(in the rows, 128 means zero)
Rows lie near named flat spaces through zero. A row that begins with a name and a colon came from that space; any other row is followed by the name of its block's space that it lies nearest.
td-dj: [163 150 220  71 156 136 138 129 153 104 156 203 132 184  96 165 111 140
 155  59 124 100  94]
hh-qt: [115 171 134 128 147 142 112 146 124 148 139 125 105 170 123 133 121 171
 101  92 106  86  70]
dc-zp: [103 143 145 132  68 148 103 133  87 108  70 150 156  68  82 102 161 146
  93 125 108 174 217]
td-dj: [115 122 112 117  87  82 139  94 124 171 104  98 101 119 143 141 157 140
  91 168 148 165 142]
td-dj: [191 103 139 111 164 162 146 165 124 126 140 124 178 165 102 154 118 122
 163  76 157 119 129]
zf-gl: [ 92 147 160 111 116  99 143  82 107 136 119 148  83 115 137 124 116 133
 152 114 162 122 177]
zf-gl: [ 99 144 146  90  89 106 144  95 105 164 129 142 101 138 131 152 145 143
  88 120 132 151 137]
hh-qt: [ 91 161 151  97  86 138 128 123  82 154 131 156 118 132 113 139 144 155
  78  81 111 136 144]
zf-gl: [ 88 160 130 121 168 135 145 106 133 142 146 143 108 165 165 129 100 122
 129 140 147 106 101]
dc-zp: [148 107 105 130 142  94 146 125 151 157 159 104 121 141 175 136 125 104
 135 140 156 116  92]
td-dj: [160 103 128 103 109 119 140 131 121 146 149 114 120 149 109 166 139 137
 122 101 117 135 105]
zf-gl: [153  96 143  77  76  96 154 109 111 159 159 131 109 140 115 180 152 129
 109  96 120 155 120]
dc-zp: [134 116 188  60  84 120 153  94 140 114 135 201 152 132 108 169 153 104
 100 140 113 194 146]
hh-qt: [167 135 131 138 117 119 116 188  99 165 142 115 163 113 140 108 143 137
 117  30 164  85 143]
hh-qt: [130 145 147 118 166  96 136  95 162 138 126 117  70 175 135 148 107 155
 156 144 147  99  82]
hh-qt: [155 131 138 144 182 126 127 148 157 115 147 131 135 144 149 114  99 114
 178 105 156  78 104]
dc-zp: [133 119 146 109  59  57 133 117 103 170 157 132  92  88 153 129 153 126
 114  68 145 116 151]
hh-qt: [130 138 125 130  96  85 126 142  94 182 145 106 104 111 156 118 141 144
 113  58 159  91 139]
dc-zp: [102 123 129 119  82 119 132 113 100 131 132 145 124  92 130 122 142 115
 110 124 118 152 167]
zf-gl: [ 82 158 104 120 122 144 149 110  41 195  95  78  93 150 118 138 122 180
 114  85 182 121 187]
td-dj: [ 97 139 106 124 129 158 129 122 117 135 133 123 123 151 124 140 127 138
  93 152  95 143  99]
td-dj: [ 93 135 121 106 150 189 157 104 114 121  91 147 178 154 117 142 125 111
 106 193 147 195 170]
dc-zp: [117  98  62 163  95  73 134 127 116 176 152  72 109  78 199 101 141  94
 117 145 157 122 137]
dc-zp: [117 147 137 131 151 176 128 144 104 114 106 143 163 134 108 116 116 133
 135 110 142 128 166]
td-dj: [147 128 124 138 142 145 111 163 128 118 169 124 119 145 117 132 114 140
 138  76  87  80  72]
hh-qt: [158 123 150 101  96 111 135 129 113 156  96 120 142 131 101 150 159 153
 107 105 157 156 162]
td-dj: [129 101  89 145 113 121 138 123 114 142 100  91 147  97 139 117 142 111
 127 166 160 163 178]
dc-zp: [139 141 166 115 120 121 104 118 153  99 120 143  87 148  77 149 131 172
 130 123  72 118  85]
td-dj: [115 106  87 144 167 218 148 142 102  94 100 126 213 124 115 115 111  85
 145 177 147 179 193]
zf-gl: [126 136 112 124 151 158 134 150 135 139 154 135 160 161 148 135 125 115
  98 131 117 126  82]
zf-gl: [159 110  80 196 128 140  84 161 112 109  47  39 125  87  68  95 138 180
 159 143 126 123 177]
zf-gl: [132 129 138 126  78 142 114 156  94 127 106 146 177  83 107 110 161 127
  92  96 123 157 188]
zf-gl: [110 146 131 149 128 141 113 137 113 116  98 134 143  99 124  95 127 132
 132 124 140 125 174]
hh-qt: [141 137 107 152 106 134 108 193  88 160 153 113 161 100 146  97 143 130
  99  42 132  87 134]
hh-qt: [146 102 147 127 160  88 153  94 160 109 140 139 111 116 162 122  99  85
 208 145 185 114 154]
dc-zp: [110 138 118 146 131 175 113 138 117  99  81 131 166 111  98 108 133 134
 115 162 115 160 169]
[114 160 165 113 159 171 129 135  99 111 138 161 121 158  97 133  97 151
 157  62 124  90 135] => dc-zp
[124 152 140 148 111 120  93 142 107 123 110 114  88 111  94 111 129 179
 134  80 104  88 134] => dc-zp
[ 82 156 128  87 143 106 161  72 133 181 155 124  60 201 161 175 115 149
  96 156 133 126  59] => zf-gl
[181  80 119  96  72  95 131 126 143 149 144  99 112 143  95 186 170 145
  90 136  81 168  76] => zf-gl
[128 138 154 113 123 172 128 155 104 109 133 175 182 121 110 121 130 115
 118  85 122 136 161] => hh-qt
[149 112  91 158 128 144 118 150  87 140  89  60 124 117  90 122 129 164
 152 104 148 119 172] => zf-gl
[120 136 141 145 156 125 133 152 115 117 188 166 139  99 183  85  91  78
 181  54 161  60 146] => hh-qt
[148 107 112 117 104 109 131 119 124 151 123  88  99 144 104 161 145 156
 115 133 114 143 107] => zf-gl
[144 144 117 148 189 162 132 164 120 140 116 108 165 155 140 110 105 131
 154  99 183  92 139] => dc-zp
[194 131 127 148 143 143 107 212 119 150 129 107 192 130 123 110 142 142
 120  41 156  85 123] => hh-qt
[141 114 134 105 149 151 159 144 107 136 182 153 160 147 151 140 107  89
 151  72 155 110 130] => zf-gl
[116 105 108 164 124 154 111 143 118  73 144 140 141  73 122  92 112  93
 165 130  90 120 156] => td-dj
[113 143 163 173 185  98 102  99 207  44 114 169  97  90 154  71  86  97
 215 192 130  88 128] => zf-gl
[205 103 173 116 101  54 114 150 148 134 175 128  85 116 119 143 135 143
 171  28 125  65  92] => td-dj
[181 114 149  99 142 101 158 141 151 166 134 135 180 150 163 145 143 100
 125 112 205 140 135] => dc-zp
[ 97 154 165 108  98  77 127  83 145 137 111 156  86 115 142 127 142 139
 108 154 133 142 137] => td-dj
[ 40 229 193 128 187 156 113  95 163  90  85 219 132 146 154  81  98 134
 115 178 142 115 138] => td-dj
[164 155 201  97 105 124 114 149 114 130  88 164 155 126  78 132 153 169
 118  54 152 128 176] => dc-zp
[147 128 112 137 156 143 152 165 101 170 113 114 207 121 173 101 129  95
 132  96 231 127 195] => dc-zp
[158 101 163 132 103  89 114 117 160  80 123 155 120  76 113 115 135 107
 171 135 115 134 156] => zf-gl

Rows lie near named flat spaces through zero. A row that begins with a name and a colon came from that space; any other row is followed by the name of its block's space that it lies nearest.
nh-hs: [122 161 111 125 143  97 107 155 133 123 181 171 190  85 140 158 120 201
 114 134  80 150 236]
gh-qr: [128  81  84 168  73 164 114 101 128  88  71 141 103 112 110 134 157 136
  99 173  87 140  83]
jb-pn: [115 146  88 151 138 121 105  92  97 105 129 148 137 116 107 135 106 136
  84 173 116 130 136]
fh-mq: [142 125 103 160 126 154 130 146 140  95 115 159 138 214  96 103 146 112
  89 196 116 134 108]
gh-qr: [125 177 150  96 190  99 126 123 122 156 178 130 154 129 155 113  84 136
 137 114 174 108 164]
dz-fj: [145 137 124 136 132  83 127 138 157 124 162 131 171 132  92 152 144 156
 126 152 116 130 150]
fh-mq: [179 151  86 137 139 111 111 135 149  86 118 200 180 165 148 119 145 173
  88 182  76 126 131]
fh-mq: [142  67 109 181 122 197 146 118 124  91  96 141  74 142  67 125 172 103
 130 150  78 198  62]
dz-fj: [128 118 138 154 140 132 152 162 110 121 154 124 116 133  56 163 156 103
 145  99  75 198 148]
dz-fj: [130 108 109 155 117 118 119 142 176 113 168 147 172 108  89 151 156 194
 121 180  98 153 176]
dz-fj: [129  97 155 129 114 123 148 123 143 145 126  82 102 118  96 141 147 103
 163 102 146 132  89]
fh-mq: [150 104 149 109 148 140 138 122 148 142 139 135 117  60 162 134 141 168
 179  75 107 159 128]
gh-qr: [147 121 101 137  70 100 113 141 165 105  98 139 166 155 131 137 158 154
  97 177 109  91 122]
dz-fj: [120  97 129 148 116 146 135 138 145 125 141 122 121 110  95 142 150 141
 141 133 110 161 138]
fh-mq: [128 182  95 146 134  79 114 138  90 103 138 150 168 175  86 151 116 109
  72 164  98 123 159]
jb-pn: [120 141 126 151 184 159 135 137 130 122 172 148 134 190  87  96 113 116
 111 181 154 153 143]
gh-qr: [119 169 116 137 181 137 130  81  39 119 107 126  82 167 105 109  80  41
  97 122 149 130  72]
gh-qr: [129 163 157 107 208 157 142 193 133 144 204 181 159 141 160 108 113 165
 154  95 108 185 233]
nh-hs: [ 67 120  87 129  95 131  77  32  95 134 105 105 108  13 168 133  70 166
  94 160 175  77 131]
dz-fj: [150 128 142 116 109  41 128  96 178 148 144  75 162 120  97 151 137 138
 142 148 181  66  86]
gh-qr: [137 114 114 146  80 123 132 138 122 107  82 118 117 164 101 140 157  94
 110 138 103 120  89]
dz-fj: [125 165 127 129 134  64 130 101  76 132 125  91 123 135  79 161 109  69
 113 108 136 110 100]
fh-mq: [166 113 169 100 187 138 152 147 160 151 177 150 130  59 160 136 147 183
 206  49  92 192 157]
gh-qr: [106 110 127 128 186 184 117  97 134 140 177 158 116  40 161 111  99 196
 153 126 134 175 175]
jb-pn: [ 98 146 124 127 149 145 118 110 109 136 139 125 122 144 137 101  89 114
 107 155 176 107 137]
jb-pn: [104 120 172  76 109 118 128 120 147 180 129  78 115  67 198 122 106 141
 176  67 192  78 138]
gh-qr: [120  64 147 135  74 146 141 138 162 139 114  90 101  76 112 154 171 141
 171  97 113 149 115]
nh-hs: [173 116 126 135 155  87 127 118 216 125 184 145 190 125 102 130 154 206
 142 190 140 124 130]
fh-mq: [105 114 134 156 129 153 144 137 105 126 132 104  96 159  65 132 133  77
 126 132 131 159 116]
nh-hs: [130 125 138 127 125 137 139 139 123 130 116 118 113 156 121 121 133  98
 133 117 134 128 109]
jb-pn: [120 163  88 170 167  91 114  87  86 102 160 138 146 143  42 151 104 111
  77 189 119 145 129]
nh-hs: [178  61 132 141 161 213 151 118 154 108 108 174  78  83 151 108 173 162
 182  94  66 214  73]
nh-hs: [168 145 119 126 146  95 130 121 126 114 125 149 146 132 125 140 139 134
 126 122  96 134 108]
jb-pn: [135 144 127 132 107  96 136 130  96 121  97 105 117 167  96 145 134  68
 114 113 120 113  89]
dz-fj: [151  80 171  95 119 177 148 148 202 154 113 121 111 135 199  79 152 153
 185 107 172 108  92]
nh-hs: [143 183 132 119 137  62 131 178 125 127 160 139 186 183 105 152 131 120
 109 127 107 118 181]
jb-pn: [118 110 157  95 135 101 120 104 172 170 176 102 146   9 168 150 118 208
 184  88 157 119 172]
fh-mq: [111 128 150 107 123 131 129 134 144 153 135 105 127 132 155 111 114 127
 142 120 176  97 137]
nh-hs: [ 54 123 152 129  94 141 125 165 155 163 168  76 140 164 107 114 108 118
 119 168 213  87 194]
[150 116 189 112 128  75 174 125 125 164 124  39  88 144  67 156 150  41
 190  49 165 120  43] => dz-fj
[100 114 181 104 167 133 149  98 112 180 164  66  80  56 123 135 100 105
 194  51 184 143 118] => gh-qr
[ 93 142 152 132 135 140 143 164 127 147 154  99 126 208  92 106 114  77
 119 149 185 113 148] => fh-mq
[136 109 126 135 140 120 120 121 194 132 177 138 168 103 118 127 139 200
 139 177 145 129 156] => nh-hs
[115 154 113 139 131  98 121 110  80 121 126 117 124 126  93 152 110  95
 103 125 118 128 127] => dz-fj
[158 101 104 154 125 170 131 133 156  94 104 168 127 176 122 100 158 139
 111 181 103 146  90] => fh-mq
[125 116 113 128  97  99 110  77 143 129 107 102 131  95 132 134 121 142
 117 158 162  79  88] => gh-qr
[107 147 172  99 139  80 140 114 121 175 155  59 121 117 115 138 100  90
 158  87 202  87 120] => jb-pn
[112 133 134 112 166 124 115  79 133 152 162 118 128  64 154 118  89 164
 144 129 177 114 138] => gh-qr
[161 104 145 129  21  85 151 235 191 116  92 110 170 208 102 165 218 116
 135 117  71 110 138] => gh-qr
[161 105 141 128 126 101 141 142 167 129 151 129 147  85 108 164 169 169
 168 100  84 163 136] => jb-pn
[ 95  79 116 148  90 168 118  99 137 127 111 107  97  80 120 128 132 143
 129 150 141 132 115] => dz-fj
[118 110 177 111 123 120 155 146 133 164 143  75 101 106 112 146 139  99
 182  60 147 139 124] => gh-qr
[154 177 104 141 171  55 124 121  61 106 164 160 156  60  75 209 129 141
 122  74  17 200 178] => fh-mq
[127 148 193  99 166 123 169 199 121 167 174 105 122 158 118 135 133  87
 184  39 130 164 173] => gh-qr
[132  48  67 189  38 193 113 119 144  67  50 158  99 109 103 141 190 155
  94 188  43 166  85] => gh-qr
[153 103 143 127 110  78 133 127 209 140 161 101 170 117  98 146 161 175
 154 158 153 104 119] => dz-fj
[124  95 134 139 115 181 137 139 161 125 111 125 108 182 129  86 142 114
 128 167 163 119  94] => fh-mq
[129 156 147 123 137 104 149 131  76 136 107  92  98 185  94 132 117  33
 125  90 145 116  80] => gh-qr
[ 97 134 160 122 117 200 161 215  56 132  93 129  67 189 139 119 136  35
 141  36  81 183 158] => nh-hs
[122 100 138 134 131 165 135 141 152 132 141 132 119 120 130 117 140 146
 147 130 129 152 140] => nh-hs
[130  90 134 121 113 173 125 134 180 133 122 140 126 115 174  98 142 173
 146 146 145 121 129] => dz-fj
[154  95 150 132 135 180 160 143 124 123  92 127  75 166 125 105 157  78
 159  90 113 163  61] => nh-hs
[118 151 148  92 131  95 121 127 132 158 146 111 146  94 171 133 104 147
 144  96 159  93 161] => fh-mq

Each name stands for a flat space through zero: a line, a plane or more. A row that begins with a name and a colon came from that space; any other row is followed by the name of the space it lies nearest, among the names in its block.
zm-tn: [134 105 117  68  79 135 133 155 108 114 140 149 115 141 123 111 136 110
 124  48 120  97 168]
zm-tn: [109  98 109 100 115 137 114  90 144 103 102 143  85 128 151 115 126 188
 171 122 162  87 115]
jm-lm: [138  70  86 112  52 134 103 121 189 118  78 132  96 159 130 158 199 145
 131 132 192  86 107]
pc-mg: [129 162  46 115 185 142 130  79 129 125 149 158  87 141 192 119  89 141
 164 143 157 117 137]
jm-lm: [127 120  92 103 104 125 153  48 103 105 131 145  84 123 168  99 120 173
 171 115 163 106 132]
pc-mg: [117 180 131 115 142  79 144  89 138 134 132 120 123 112 145 175 155  96
 142 136 112 131 126]
hc-jq: [141 111 174  68  37 110  95 150 113  98  81  72 100 141 115 117 164 176
 169 132 133 109 142]
pc-mg: [153 166 127 148 105 100 157 106 122 122 117 119 132 153 125 147 172 111
 130 168 145 156 124]
pc-mg: [110  16 193 156  96 176  96 209 136 149 126 118 179  91  60  97 107 135
  60  75  97 118 113]
hc-jq: [127 127  90 107 157 153  87 156 151 133 126 129 108 142 151 129 104 135
 140 134 136 110 136]
hc-jq: [122 158  99  44 148 125  32 139 147 130 107  56  64 121 195 140  93 174
 206 168 126  94 149]
jm-lm: [132 202 154  74 150 105 135 142  71 105 145 114 115 136 141 107  96 129
 171 116  86 140 173]
hc-jq: [108 126  97 125 196 155 116 143 135 148 165 158 132 110 146 122  73 107
 113  94 106 116 138]
cd-tp: [167 148  99  27  79 153  85 197  95  77 102 117  71 206 146  80 120 171
 191 114 149 100 192]
cd-tp: [134 153  98 100 140 128 130 142 129 124 139 148 117 149 141 135 128 103
 133 107 126 119 150]
cd-tp: [117 121 153 172 149 124 168  84  91 146 165 131 158  79 123 106  95 123
 103 118 105 155 118]
pc-mg: [ 98  94 147  68 139 156  80 172 124 113 123 129 107 113 129  96  79 169
 154  75 102  84 147]
zm-tn: [ 92  96 166 180 114 105 173  74 176 100  80 180 138 127  87 158 191 157
 125 137 160 114  61]
zm-tn: [140  58 100  83  75 171  86 131 105 125 128 101  92 118 155  72  91 184
 147 101 152  95 150]
cd-tp: [126 106 196 178  82 106 130 122 156 111  65 100 146 136  80 147 190 170
 130 193 151 144  75]
cd-tp: [ 94 116  80 139 198 133  96 148 210 182 153 154 145  96 143 202 127  49
  78  98 107 102 111]
cd-tp: [133 144 116  94 138 139 120 173 121 119 138 146 124 153 126 121 117 108
 128  96 113 119 158]
pc-mg: [ 84  88  82  84 184 157  51 154 195 156 134 134 101  94 165 157  87 126
 132  89 116  67 124]
jm-lm: [135 162 119  64 136 127 106 147  90 122 148 106 103 129 158 106  89 131
 162 106 102 120 174]
zm-tn: [112 170 118 130 175 112 122  99 151 118 112 133 109 133 151 150 126 147
 165 168 136 126 110]
pc-mg: [ 93 114 152 115 161 129 132 116 111 136 156 140 136  79 130 113  83 130
 125  78  89 114 132]
pc-mg: [122  72 131 150 123 155 101 164 159 151 126 124 148 114 108 133 126 119
  88 116 127 119 113]
zm-tn: [141 200 190 111 118  82 127 214 140 117 102 109 161 172  75 183 191  66
 117 142  85 154 144]
hc-jq: [148 129  84  91 118 156  81 173 156 103  91 130  88 191 144 122 137 161
 163 154 169 104 140]
jm-lm: [126 105  18 144 194 194 111 124 177 117 124 206  90 179 168 110  92 159
 141 139 196  96 114]
jm-lm: [127  80 110 135  93 134 125  93 139 141 127 120 120 105 139 127 137 139
 118 120 150 113 115]
jm-lm: [125 146  86 105 166 146 137  92  94 116 155 151  97 126 172  88  71 156
 163 115 135 119 149]
zm-tn: [122 157 117 136 170 125 107 107 141 129 118 110 112 126 155 136 110 155
 159 181 137 134 113]
zm-tn: [125 144 144 132 131 115 127 136 139 122 113 125 132 137 117 144 146 126
 132 144 125 133 120]
cd-tp: [135  80 147 111  77 147  66 155 148 115  75  75 103 138 124 113 138 199
 158 170 157 109 113]
hc-jq: [112 144  93 160 206 138 133 109 142 161 167 149 142 101 153 142  87  95
 106 130 114 138 119]
hc-jq: [128 152 152 111 111 112 181 112  86  89 130 168 126 148 110 102 137 136
 145  92 122 130 144]
hc-jq: [108 198 156 137 165  61 152  28 101 152 154  77 126  56 170 159 114 121
 159 169  92 157 116]
jm-lm: [139 145 155  83  94 109  99 177 127 127 116  88 127 137 117 147 152 108
 134 120 103 124 152]
cd-tp: [150 171 140 118  98 106 165 122 103  89 108 143 119 176 114 122 166 135
 153 142 144 142 139]
[119 163  86 179 209 127 147  87 146 160 162 150 142 110 157 153 103  93
 110 158 128 151 109] => hc-jq
[140  55 132 170  91 176 162 192 134 118 127 197 171 167  59 100 151 103
  56  69 144 126 124] => hc-jq
[129 131 120 109 113 121 136 101 114 117 128 128 110 127 143 118 128 144
 149 121 136 120 135] => jm-lm
[152  96 127 173 127 159 111 137 103 166 154  81 153 100 131  96  87 132
  94 161 125 163 127] => zm-tn
[ 89 101 171 109 124 101  84 165 188 161 116  98 148  79 105 196 159  85
  98  96  83 100 110] => pc-mg
[138  65 164 180  84 146 123 135 129 140 111  99 156 112  93 110 139 153
  95 153 142 146  99] => zm-tn
[117 113  95 179 173 144 150  63 125 150 158 146 133  93 156 113  89 137
 116 143 143 140 104] => zm-tn
[140 207 106  25 180 139  83 193  73 115 164 107  92 150 174  93  49 123
 183  99  78 120 210] => jm-lm
[132  97 139 137 111 145 115 157 135 131 119 123 139 131 109 121 131 132
 111 125 130 127 124] => pc-mg
[140 144 159  95 100 119  88 181 136 113  92  87 120 154 113 138 151 142
 150 153 121 126 138] => zm-tn
[157 133 158 114  54 116 127 123 110  79  68  98 100 177 115 105 172 198
 179 182 170 133 123] => cd-tp
[106 155 108 184 205 122 139  57 152 138 128 139 123 107 160 143 105 154
 147 193 147 144  84] => zm-tn
[119 141 123 165 157 118 172 101 128 140 153 164 153 116 121 142 131  90
  98 115 119 144 117] => zm-tn
[124 139 173 129 133 112 134 127  85 150 161  89 154  79 122 116  97 109
 113 114  77 152 143] => jm-lm
[146  53 133  59  24 155 107 178 102 110 121 120 111 140 108  86 139 143
 121  47 133  87 169] => zm-tn
[121 136 164 163 171 132 127 157 112 159 160 111 172  94 109 125  91  96
  90 128  81 160 128] => jm-lm
[139 126 136 146  81 104 130  83 150 109  77 103 108 145 129 146 183 171
 158 193 175 131  94] => cd-tp
[157 114 145  98  90 147  62 189 114 132 108  52 117 138 130 105 112 160
 145 164 125 134 149] => zm-tn
[147 152  66  75 122 134 120 111 110 117 142 132  84 151 178 113 112 133
 164 117 148 111 164] => cd-tp
[ 94 168 143  32 150 103  96 130 120  99 120 122  82 118 157 131 103 156
 198  90  95  84 156] => pc-mg
[136 172 133 176 139  95 233   9  44 126 182 151 143  92 147  92 106 122
 128 128 124 177 130] => cd-tp
[136 100 160 124  93 141 109 140 106 113 107  95 122 128 117  91 117 181
 146 146 135 130 127] => cd-tp
[133 197 182 108 141  97 132 183 113 107 115 117 144 159  97 145 146 105
 141 140  89 150 147] => jm-lm
[113 158 106  76 174 145 139 142 100  96 150 185 104 150 144  94  80 137
 160  70 112 103 164] => hc-jq
[ 95  76  59 153 166 157 155   9 132 130 152 183  91  85 185  94  77 184
 148 111 176  95  97] => zm-tn
